Below is a small trained network, with its code and all its weights. Each question gives an input and a class and asks what happens when units are switched off, that is, made to give their printed mean instead of their output.

import numpy as np


def w(rows, s, z=0):
    codes = np.array(rows[::2]) - 128.0
    scale = np.full(codes.shape[1], s)
    scale[-1] = z or s
    return codes * scale


def f(y):
    return np.maximum(y, 0)


def log_softmax(a):
    a = a - a.max(-1, keepdims=True)
    return a - np.log(np.exp(a).sum(-1, keepdims=True))


def net(x, mask):
    res = np.array(x, float).reshape(1, 4) / 4 @ E
    y = f(res @ A[0][:, :-1].T + A[0][:, -1])
    res = res + np.where(mask, y, B[0][:, -1]) @ B[0][:, :-1]
    return log_softmax(res[-1] @ U[:, :-1].T + U[:, -1])


A, B = {}, {}
E = w([
[96,130,131,95,4,207,163,75,125,65],'x0',
[171,154,155,148,156,203,62,77,122,35],'x1',
[152,189,61,91,61,76,114,173,113,151],'x2',
[112,120,101,145,117,102,147,122,10,122],'x3',
],0.015)
A[0] = w([
[122,167,159,149,146,168,157,39,157,47,66],'N1',
[67,116,196,95,169,195,201,74,129,80,55],'N2',
[122,99,113,150,60,2,211,225,66,129,241],'N3',
[114,135,36,165,80,72,137,179,98,166,95],'N4',
[118,125,185,12,60,189,109,92,245,47,221],'N5',
[32,147,124,73,72,90,234,124,129,197,97],'N6',
[125,96,75,54,5,72,155,154,160,184,139],'N7',
[149,131,158,204,249,162,130,95,95,81,252],'N8',
],0.0081,0.0047)
B[0] = w([
[159,44,78,154,112,150,130,84,95,92,188],'N1',
[117,112,79,196,190,128,105,52,127,125,186],'N2',
[60,230,67,73,153,98,200,102,30,213,234],'N3',
[127,163,112,89,178,178,205,176,130,145,193],'N4',
[100,112,121,239,91,160,227,80,155,16,232],'N5',
[174,157,120,208,111,110,187,131,127,177,193],'N6',
[61,198,57,140,123,89,212,193,94,111,207],'N7',
[164,92,254,123,95,137,62,110,172,171,248],'N8',
],0.0095,0.017)
U = w([
[163,150,174,63,113,182,68,134,112,123,11],'0',
[177,56,125,159,76,187,84,9,127,48,27],'1',
[201,98,188,185,174,157,52,74,186,121,254],'2',
[103,116,79,118,108,87,126,119,48,186,133],'3',
[91,131,73,147,32,125,177,130,167,82,8],'4',
[152,168,96,53,126,106,112,179,131,108,126],'5',
],0.012,0.004)

Each question gives the input, the list of numbers given to net, and the class t.
The units are the neurons (one row each of A and B). Each row of codes is followed by its name. A weight is (code - 128) times the scale printed after its matrix; where a second scale follows, it is the last column's (A, B and U).
mask holds one flag per neuron, in row order. A switched-off neuron (its flag False) gives its mean, the last column of its row in B, instead of its output. The means were averaged over made-up inputs and are rounded, as every weight is.
A unit's drop is (log p(t) with every unit on - log p(t) with that unit switched off) / (log p(t) with every unit on - log p(t) with every unit switched off).
The circuit of an input: a set's keep is (log p(t) with only the set's units on - log p(t) with every unit switched off) / (log p(t) with every unit on - log p(t) with every unit switched off). Starting from all 8 units, units are removed one at a time, each time the one whose removal leaves the highest keep (on an exact tie, the one counted first), for as long as the keep stays at least 0.8.
circuit, biggest first: the units of the circuit, biggest drop first
unit that matters most: the unit with the biggest drop
k most important neurons: the k neurons with the biggest drops, biggest first
drop of u: that unit's drop, to one decimal
input [-7,6,3,8], class 2: unit that matters most : N8
input [3,-3,-4,-5], class 1: 4 most important neurons : N3, N7, N2, N4
input [-2,1,-2,5], class 2: 4 most important neurons : N7, N8, N3, N4
input [-3,4,2,4], class 2: circuit, biggest first : N3, N7
input [-2,3,2,2], class 2: circuit, biggest first : N3, N7
input [1,6,8,-8], class 1: 4 most important neurons : N3, N4, N7, N6
input [7,-4,-5,-7], class 1: 4 most important neurons : N2, N3, N1, N4
input [-2,5,-5,4], class 2: 2 most important neurons : N8, N5
input [0,-6,-2,-3], class 3: 2 most important neurons : N5, N3
input [-2,-6,6,-7], class 3: 2 most important neurons : N3, N5
input [-1,8,8,-1], class 1: 2 most important neurons : N7, N3
input [7,-8,-1,2], class 3: drop of N3 : 1.9
input [5,-8,0,2], class 3: drop of N3 : 0.6
input [5,-3,-6,7], class 3: circuit, biggest first : N5
input [5,-2,-7,6], class 1: drop of N1 : 0.0
input [-4,3,6,1], class 5: drop of N2 : 0.2
